Below are the code and all the weights of a small trained network. Each question names an input and a class and asks about switching units off, where a switched-off unit gives its printed mean instead of its output.

import numpy as np


def w(rows, s, z=0):
    codes = np.array(rows[::2]) - 128.0
    scale = np.full(codes.shape[1], s)
    scale[-1] = z or s
    return codes * scale


def f(y):
    return y / 2 * (1 + np.tanh(0.7978845608 * (y + 0.044715 * y**3)))


def log_softmax(a):
    a = a - a.max(-1, keepdims=True)
    return a - np.log(np.exp(a).sum(-1, keepdims=True))


def net(x, mask):
    res = np.array(x, float).reshape(1, 7) / 4 @ E
    y = f(res @ A[0][:, :-1].T + A[0][:, -1])
    res = res + np.where(mask, y, B[0][:, -1]) @ B[0][:, :-1]
    return log_softmax(res[-1] @ U[:, :-1].T + U[:, -1])


A, B = {}, {}
E = w([
[128,177,122,220,24,183,95],'x0',
[150,97,114,112,56,17,83],'x1',
[124,116,127,126,124,133,127],'x2',
[125,129,125,130,127,126,135],'x3',
[129,123,125,128,127,130,127],'x4',
[132,137,130,129,130,124,131],'x5',
[126,193,90,7,75,171,135],'x6',
],0.016)
A[0] = w([
[116,141,136,136,175,195,132,250],'N0',
[146,165,110,160,45,182,107,73],'N1',
[121,125,103,137,115,112,151,102],'N2',
[163,164,135,122,141,112,137,105],'N3',
[158,99,130,125,128,161,119,138],'N4',
[133,107,158,145,162,106,155,130],'N5',
[144,110,107,113,64,18,77,169],'N6',
[122,136,107,85,135,98,146,88],'N7',
[120,129,142,236,89,141,111,130],'N8',
[117,144,132,178,118,125,109,95],'N9',
[137,114,123,126,100,95,125,128],'N10',
[100,119,99,187,119,147,160,113],'N11',
[143,112,128,132,143,122,124,93],'N12',
[120,198,105,107,36,186,105,33],'N13',
[118,131,123,161,128,123,90,95],'N14',
[150,114,137,114,123,131,122,80],'N15',
[152,123,124,131,148,130,110,107],'N16',
[125,97,132,134,168,117,150,174],'N17',
[122,133,124,203,115,133,104,104],'N18',
[134,123,136,179,114,138,109,158],'N19',
[130,155,101,3,137,131,142,130],'N20',
[123,110,113,146,201,74,134,194],'N21',
[128,80,177,162,202,87,115,191],'N22',
[114,135,122,138,126,119,116,86],'N23',
[116,134,124,135,132,125,114,121],'N24',
[122,133,127,135,148,164,152,200],'N25',
],0.017,0.011)
B[0] = w([
[113,195,109,147,176,202,188,219],'N0',
[113,145,100,217,119,79,134,225],'N1',
[133,116,144,129,111,119,119,129],'N2',
[110,109,117,121,123,134,135,131],'N3',
[126,145,121,129,136,134,139,135],'N4',
[76,125,117,162,129,132,124,168],'N5',
[153,53,148,107,63,50,53,252],'N6',
[124,120,141,97,86,148,131,164],'N7',
[229,120,211,85,185,151,124,227],'N8',
[184,121,125,91,147,140,130,164],'N9',
[156,115,156,129,111,79,101,162],'N10',
[147,150,156,157,132,160,124,169],'N11',
[125,147,109,129,122,108,119,134],'N12',
[10,110,34,200,114,72,136,230],'N13',
[169,104,135,131,130,122,138,150],'N14',
[124,121,139,116,117,110,130,127],'N15',
[133,133,117,133,106,129,143,130],'N16',
[88,178,92,145,120,134,120,176],'N17',
[191,138,163,69,139,150,132,186],'N18',
[161,125,156,148,144,131,118,180],'N19',
[126,135,169,38,124,165,131,242],'N20',
[54,134,96,162,89,86,147,205],'N21',
[83,137,68,186,102,102,130,222],'N22',
[144,127,121,124,143,110,124,127],'N23',
[133,122,125,139,142,132,108,129],'N24',
[107,162,108,133,182,159,134,180],'N25',
],0.013,0.027)
U = w([
[85,160,86,188,143,156,155,254],'0',
[103,102,106,166,80,72,97,157],'1',
[177,158,167,156,162,195,145,87],'2',
[197,88,176,129,118,114,95,18],'3',
[105,165,126,25,154,200,153,48],'4',
[128,109,151,9,80,124,101,96],'5',
],0.015,0.0042)

Each question gives the input, the list of numbers given to net, and the class t.
The units are the neurons (one row each of A and B). Each row of codes is followed by its name. A weight is (code - 128) times the scale printed after its matrix; where a second scale follows, it is the last column's (A, B and U).
mask holds one flag per neuron, in row order. A switched-off neuron (its flag False) gives its mean, the last column of its row in B, instead of its output. The means were averaged over made-up inputs and are rounded, as every weight is.
A unit's drop is (log p(t) with every unit on - log p(t) with that unit switched off) / (log p(t) with every unit on - log p(t) with every unit switched off).
unit that matters most: the unit with the biggest drop
top k neurons: the k neurons with the biggest drops, biggest first
drop of u: that unit's drop, to one decimal
input [-7,-2,0,0,2,6,1], class 4: unit that matters most : N20
input [0,-6,8,6,-8,3,1], class 4: top 3 neurons : (N13 N1 N22)
input [1,-3,-1,6,-7,3,-1], class 2: top 2 neurons : (N13 N20)
input [0,-3,0,5,-8,1,1], class 4: top 4 neurons : (N13 N1 N22 N21)
input [0,0,2,2,3,-1,-1], class 0: top 2 neurons : (N6 N20)
input [1,6,-2,-2,1,-6,-7], class 3: top 2 neurons : (N8 N13)
input [0,5,7,8,-6,-5,7], class 5: top 2 neurons : (N20 N22)
input [-5,1,-1,7,1,7,1], class 5: top 3 neurons : (N13 N1 N0)
input [0,-8,-5,2,7,7,5], class 4: top 2 neurons : (N20 N22)
input [-1,-1,4,8,-2,2,1], class 4: top 2 neurons : (N13 N1)
input [1,6,-8,8,-1,7,-7], class 3: top 3 neurons : (N8 N13 N18)
input [1,2,-5,-2,5,-7,-5], class 3: top 2 neurons : (N13 N8)
input [1,7,-6,-3,4,2,0], class 3: drop of N13 : 0.8
input [8,-1,5,3,0,3,-4], class 2: unit that matters most : N6
input [1,6,-1,7,3,-7,-4], class 3: drop of N13 : 0.5
input [2,0,-4,6,5,7,-3], class 2: drop of N6 : 0.5
input [-3,1,-1,-4,-7,-5,6], class 5: drop of N0 : 1.0
